Below is a small trained network, with its code and all its weights. Each question gives an input and a target symbol and asks what happens when units are switched off, that is, made to give their printed mean instead of their output.

import numpy as np


def w(rows, s, z=0):
    codes = np.array(rows[::2]) - 128.0
    scale = np.full(codes.shape[1], s)
    scale[-1] = z or s
    return codes * scale


def f(y):
    return np.maximum(y, 0)


def softmax(a):
    e = np.exp(a - a.max(-1, keepdims=True))
    return e / e.sum(-1, keepdims=True)


def log_softmax(a):
    a = a - a.max(-1, keepdims=True)
    return a - np.log(np.exp(a).sum(-1, keepdims=True))


def net(x, mask):
    ids = ['ΓΘΞΦαβεζηλπστψω'.index(c) for c in x.split()]
    T = len(ids)
    res = E[ids] + P[:T]
    u = 0
    for l in range(3):
        q, k, v = (res @ M[l].T for M in (Q, K, V))
        z = softmax(np.where(np.tri(T) > 0, q @ k.T / 2**0.5, -1e9)) @ v
        res = res + np.where(mask[u], z, O[l][:, -1]) @ O[l][:, :-1]
        u += 1
        y = f(res @ A[l][:, :-1].T + A[l][:, -1])
        res = res + np.where(mask[u : u + 8], y, B[l][:, -1]) @ B[l][:, :-1]
        u += 8
    return log_softmax(res[-1] @ U[:, :-1].T + U[:, -1])


Q, K, V, O, A, B = {}, {}, {}, {}, {}, {}
E = w([
[134,91,83,139,144,183,44,134,109,89],'Γ',
[107,134,153,162,151,154,118,132,150,191],'Θ',
[141,101,113,138,133,125,141,126,79,154],'Ξ',
[112,131,103,182,156,127,175,142,146,217],'Φ',
[119,137,140,72,94,110,168,153,91,98],'α',
[121,97,127,114,91,163,134,134,131,108],'β',
[98,155,143,103,79,140,162,151,120,110],'ε',
[109,130,153,57,147,160,131,87,112,162],'ζ',
[148,105,106,191,141,154,133,204,139,104],'η',
[110,99,181,94,133,84,109,147,73,140],'λ',
[165,91,130,131,78,100,176,126,85,98],'π',
[122,82,76,85,178,99,120,111,124,100],'σ',
[64,115,70,82,103,166,162,192,98,100],'τ',
[98,184,153,169,122,250,98,94,183,129],'ψ',
[103,86,170,216,84,129,108,212,86,80],'ω',
],0.023)
P = w([
[88,40,136,96,86,194,145,69,131,6],'0',
[179,94,71,87,184,137,47,86,139,194],'1',
[98,101,115,142,230,148,156,103,65,116],'2',
[206,117,37,88,121,142,108,116,100,159],'3',
[46,111,151,172,230,185,111,123,123,155],'4',
[119,166,66,38,118,137,76,109,132,176],'5',
[53,154,170,157,172,152,165,157,63,144],'6',
[164,150,13,114,81,177,67,125,88,137],'7',
[108,171,129,208,156,132,241,150,87,132],'8',
[184,187,79,160,8,145,136,136,115,180],'9',
],0.012)
Q[0] = w([
[176,160,68,100,43,69,56,102,203,136],'L0H1',
[200,142,84,107,100,218,140,86,2,217],'L0H1',
],0.0052)
K[0] = w([
[161,16,101,140,219,55,232,1,194,96],'L0H1',
[7,60,139,129,65,198,110,140,169,27],'L0H1',
],0.0051)
V[0] = w([
[77,79,162,113,84,111,94,95,96,255],'L0H1',
[29,219,74,138,188,162,146,113,154,148],'L0H1',
],0.0059)
O[0] = w([
[225,149,201,152,81,206,217,55,99,214,78],'L0H1',
[95,106,25,67,191,161,254,128,200,131,255],'L0H1',
],0.0097,0.0035)
A[0] = w([
[89,111,144,110,248,123,196,146,39,68,240],'L0N1',
[124,187,53,58,100,115,132,116,209,163,199],'L0N2',
[67,201,48,145,166,230,49,118,175,149,253],'L0N3',
[54,111,234,233,78,48,178,173,154,40,82],'L0N4',
[200,200,152,253,185,168,174,149,176,148,192],'L0N5',
[68,47,138,129,150,177,159,104,176,61,57],'L0N6',
[206,205,125,63,206,11,95,195,108,90,109],'L0N7',
[104,99,116,183,81,131,206,146,105,42,108],'L0N8',
],0.0054,0.0027)
B[0] = w([
[187,131,185,201,220,111,139,128,186,208,210],'L0N1',
[204,95,135,191,74,182,69,166,66,119,191],'L0N2',
[226,116,187,59,158,109,169,187,36,108,249],'L0N3',
[124,142,173,134,85,142,35,73,146,114,143],'L0N4',
[137,81,105,59,121,92,100,109,48,66,172],'L0N5',
[2,120,98,152,72,40,237,53,150,92,179],'L0N6',
[192,88,124,154,137,218,120,185,84,179,142],'L0N7',
[58,35,146,129,137,136,72,162,153,134,167],'L0N8',
],0.007,0.012)
Q[1] = w([
[174,107,109,69,76,254,48,120,153,125],'L1H1',
[22,133,145,175,238,115,174,125,155,205],'L1H1',
],0.0051)
K[1] = w([
[191,170,171,64,152,16,141,20,245,113],'L1H1',
[98,253,162,173,119,236,203,137,76,132],'L1H1',
],0.004)
V[1] = w([
[14,154,15,7,111,109,58,143,239,156],'L1H1',
[112,234,141,48,148,82,127,2,64,50],'L1H1',
],0.0045)
O[1] = w([
[25,133,130,106,78,141,141,163,191,192,3],'L1H1',
[113,152,123,53,57,107,169,210,142,8,104],'L1H1',
],0.016,0.0064)
A[1] = w([
[124,159,37,38,46,39,43,179,55,98,211],'L1N1',
[129,89,224,166,134,147,102,119,62,38,117],'L1N2',
[54,25,180,46,61,98,172,9,150,92,137],'L1N3',
[100,84,130,163,140,152,132,108,65,89,186],'L1N4',
[182,162,124,149,50,16,148,122,178,94,20],'L1N5',
[84,114,143,180,76,254,144,41,179,89,143],'L1N6',
[183,40,27,150,61,5,106,80,142,159,249],'L1N7',
[215,186,124,186,197,246,101,131,114,188,253],'L1N8',
],0.0067,0.0038)
B[1] = w([
[157,150,254,86,109,139,53,115,161,182,170],'L1N1',
[71,208,83,141,97,83,148,66,147,221,209],'L1N2',
[143,181,90,143,187,182,102,184,124,179,149],'L1N3',
[109,160,109,86,162,87,179,84,183,151,197],'L1N4',
[169,117,170,86,183,130,54,147,122,89,131],'L1N5',
[105,124,48,72,126,161,144,137,139,164,139],'L1N6',
[126,144,178,7,118,189,114,126,160,91,169],'L1N7',
[73,85,193,83,73,116,130,153,178,128,249],'L1N8',
],0.0094,0.02)
Q[2] = w([
[143,189,187,222,238,175,130,61,72,95],'L2H1',
[2,43,174,154,148,178,165,71,119,54],'L2H1',
],0.0043)
K[2] = w([
[86,26,157,139,57,27,135,91,3,18],'L2H1',
[94,88,172,138,59,93,211,127,195,120],'L2H1',
],0.0051)
V[2] = w([
[43,186,84,255,103,137,206,188,116,158],'L2H1',
[132,166,239,119,115,97,49,241,219,90],'L2H1',
],0.0061)
O[2] = w([
[170,75,194,180,237,19,58,190,51,83,98],'L2H1',
[93,161,166,143,160,5,95,254,222,102,4],'L2H1',
],0.01,0.0031)
A[2] = w([
[198,77,181,207,134,84,72,159,76,88,47],'L2N1',
[163,180,123,88,110,244,67,124,126,150,105],'L2N2',
[146,92,161,149,87,8,61,175,103,14,3],'L2N3',
[187,93,168,144,125,187,116,33,3,114,106],'L2N4',
[195,136,150,114,47,161,148,229,78,151,206],'L2N5',
[41,128,58,131,125,109,161,134,141,98,46],'L2N6',
[96,104,135,64,41,167,145,191,235,133,135],'L2N7',
[66,112,93,152,178,94,202,67,133,143,64],'L2N8',
],0.0069,0.0042)
B[2] = w([
[115,151,62,103,211,154,119,21,101,136,179],'L2N1',
[68,86,93,131,46,66,224,108,64,118,193],'L2N2',
[119,153,69,149,127,74,185,198,49,197,178],'L2N3',
[207,89,66,245,40,79,134,137,161,60,253],'L2N4',
[120,134,165,47,56,177,85,72,190,60,169],'L2N5',
[92,110,186,96,72,146,70,158,93,116,149],'L2N6',
[133,177,77,182,151,240,79,165,114,116,246],'L2N7',
[116,161,254,141,161,105,159,144,168,10,197],'L2N8',
],0.0071,0.023)
U = w([
[124,165,72,136,175,117,110,106,92,127,86],'Γ',
[184,125,116,212,176,162,101,109,170,98,66],'Θ',
[102,62,87,133,81,28,147,164,192,106,37],'Ξ',
[117,67,92,121,122,135,164,153,132,157,102],'Φ',
[222,182,127,164,147,78,168,177,177,139,112],'α',
[92,87,93,107,144,163,133,121,98,173,128],'β',
[117,88,161,114,122,117,110,179,114,87,179],'ε',
[152,139,79,65,146,127,181,141,107,166,99],'ζ',
[88,49,146,55,105,52,90,122,186,77,169],'η',
[189,149,156,62,146,77,118,105,137,180,192],'λ',
[163,160,80,152,166,124,132,101,205,123,124],'π',
[176,107,128,79,184,152,94,110,206,103,191],'σ',
[80,1,190,75,145,157,119,144,105,154,254],'τ',
[136,180,122,71,190,70,212,170,93,39,102],'ψ',
[100,120,190,101,136,70,70,66,121,81,133],'ω',
],0.0064,0.0043)

Each question gives the input, a string of symbols that net reads in full, and the target symbol t.
The units are the heads (2 rows each of Q, K, V and O) and the neurons (one row each of A and B). Each row of codes is followed by its name. A weight is (code - 128) times the scale printed after its matrix; where a second scale follows, it is the last column's (O, A, B and U).
mask holds one flag per unit, layer by layer, with each layer's heads first. A switched-off unit (its flag False) gives its mean, the last column of its rows in O or B, instead of its output. The means were averaged over made-up inputs and are rounded, as every weight is.
A unit's drop is (log p(t) with every unit on - log p(t) with that unit switched off) / (log p(t) with every unit on - log p(t) with every unit switched off).
The circuit of an input: a set's keep is (log p(t) with only the set's units on - log p(t) with every unit switched off) / (log p(t) with every unit on - log p(t) with every unit switched off). Starting from the 12 units with the biggest drops (on a tie, the unit counted first), units are removed one at a time, each time the one whose removal leaves the highest keep (on an exact tie, the one counted first), for as long as the keep stays at least 0.8.
units of the circuit, in order: the units of the circuit, biggest drop first
unit that matters most: the unit with the biggest drop
top k neurons: the k neurons with the biggest drops, biggest first
top k neurons in layer l: the k neurons of layer l with the biggest drops, biggest first
input ζ τ α τ Θ ψ Ξ, target ψ: unit that matters most => L0H1
input α Θ Ξ π, target α: top 2 neurons in layer 2 => (L2N3, L2N7)
input τ Ξ β τ π, target τ: top 3 neurons => (L2N4, L1N2, L1N3)
input η η σ π ω ψ Φ ψ α Θ, target τ: units of the circuit, in order => (L1H1, L1N8, L2N4)
input λ ω ψ π ω α σ τ π α, target ζ: units of the circuit, in order => (L2H1, L1H1)
input π Θ α ψ ζ β σ α τ, target τ: top 2 neurons => (L2N4, L0N1)
input π π ζ α, target π: units of the circuit, in order => (L2H1, L2N7, L0H1)
input ψ Θ ψ Ξ α Ξ Φ τ η, target τ: units of the circuit, in order => (L1H1, L2N4, L0H1, L0N8)
input ψ ε ψ Φ, target Θ: top 4 neurons => (L0N6, L1N3, L2N4, L1N6)
input π α Ξ α π, target π: units of the circuit, in order => (L2H1, L0H1, L1H1)
input ψ ψ π π α Θ ψ η τ ψ, target Θ: top 3 neurons in layer 1 => (L1N3, L1N8, L1N6)
input π Θ η ω, target π: units of the circuit, in order => (L2H1, L0H1, L1H1)
input η Γ ψ ψ ψ η τ Ξ, target τ: units of the circuit, in order => (L1H1, L1N8, L0N6, L2N4)
input π ψ τ α Γ ω α σ ψ Θ, target π: units of the circuit, in order => (L0H1, L2H1, L1H1)
input π Θ ω ψ σ ψ ψ σ, target π: top 4 neurons => (L2N7, L1N1, L0N4, L0N1)
input α σ ψ ψ Φ β, target α: unit that matters most => L1N3
input ψ τ ψ τ α τ Ξ σ, target Θ: top 4 neurons => (L1N3, L0N6, L2N4, L1N6)
input ε ψ Ξ ω α Θ τ τ, target ψ: top 2 neurons => (L1N3, L2N3)
input Θ ψ π α ψ η λ α, target Ξ: top 4 neurons in layer 1 => (L1N3, L1N8, L1N6, L1N1)
input τ α λ ω ε π, target Γ: top 3 neurons => (L1N3, L0N6, L2N1)
input α β ψ α, target α: top 4 neurons => (L1N3, L1N1, L2N3, L0N2)
input ψ Θ Θ Γ ψ π λ, target ψ: top neuron => (L0N3)
input ζ π β ψ η Θ τ ζ η σ, target η: top 2 neurons in layer 0 => (L0N2, L0N3)
input α τ τ, target τ: top 2 neurons in layer 1 => (L1N3, L1N2)
input ζ β τ Θ, target η: top 4 neurons in layer 0 => (L0N2, L0N3, L0N5, L0N6)
input σ α ψ α, target ε: top 2 neurons => (L1N3, L0N6)
input β Ξ β ζ π σ ε τ, target λ: top 2 neurons in layer 1 => (L1N3, L1N1)
input α Θ α λ Ξ η τ ψ, target α: unit that matters most => L2H1
input ψ τ Θ ψ α ψ α π, target Θ: top 3 neurons in layer 0 => (L0N6, L0N5, L0N3)
input Θ β ω ψ ψ ψ τ ζ, target Ξ: top 3 neurons => (L2N4, L1N3, L1N8)
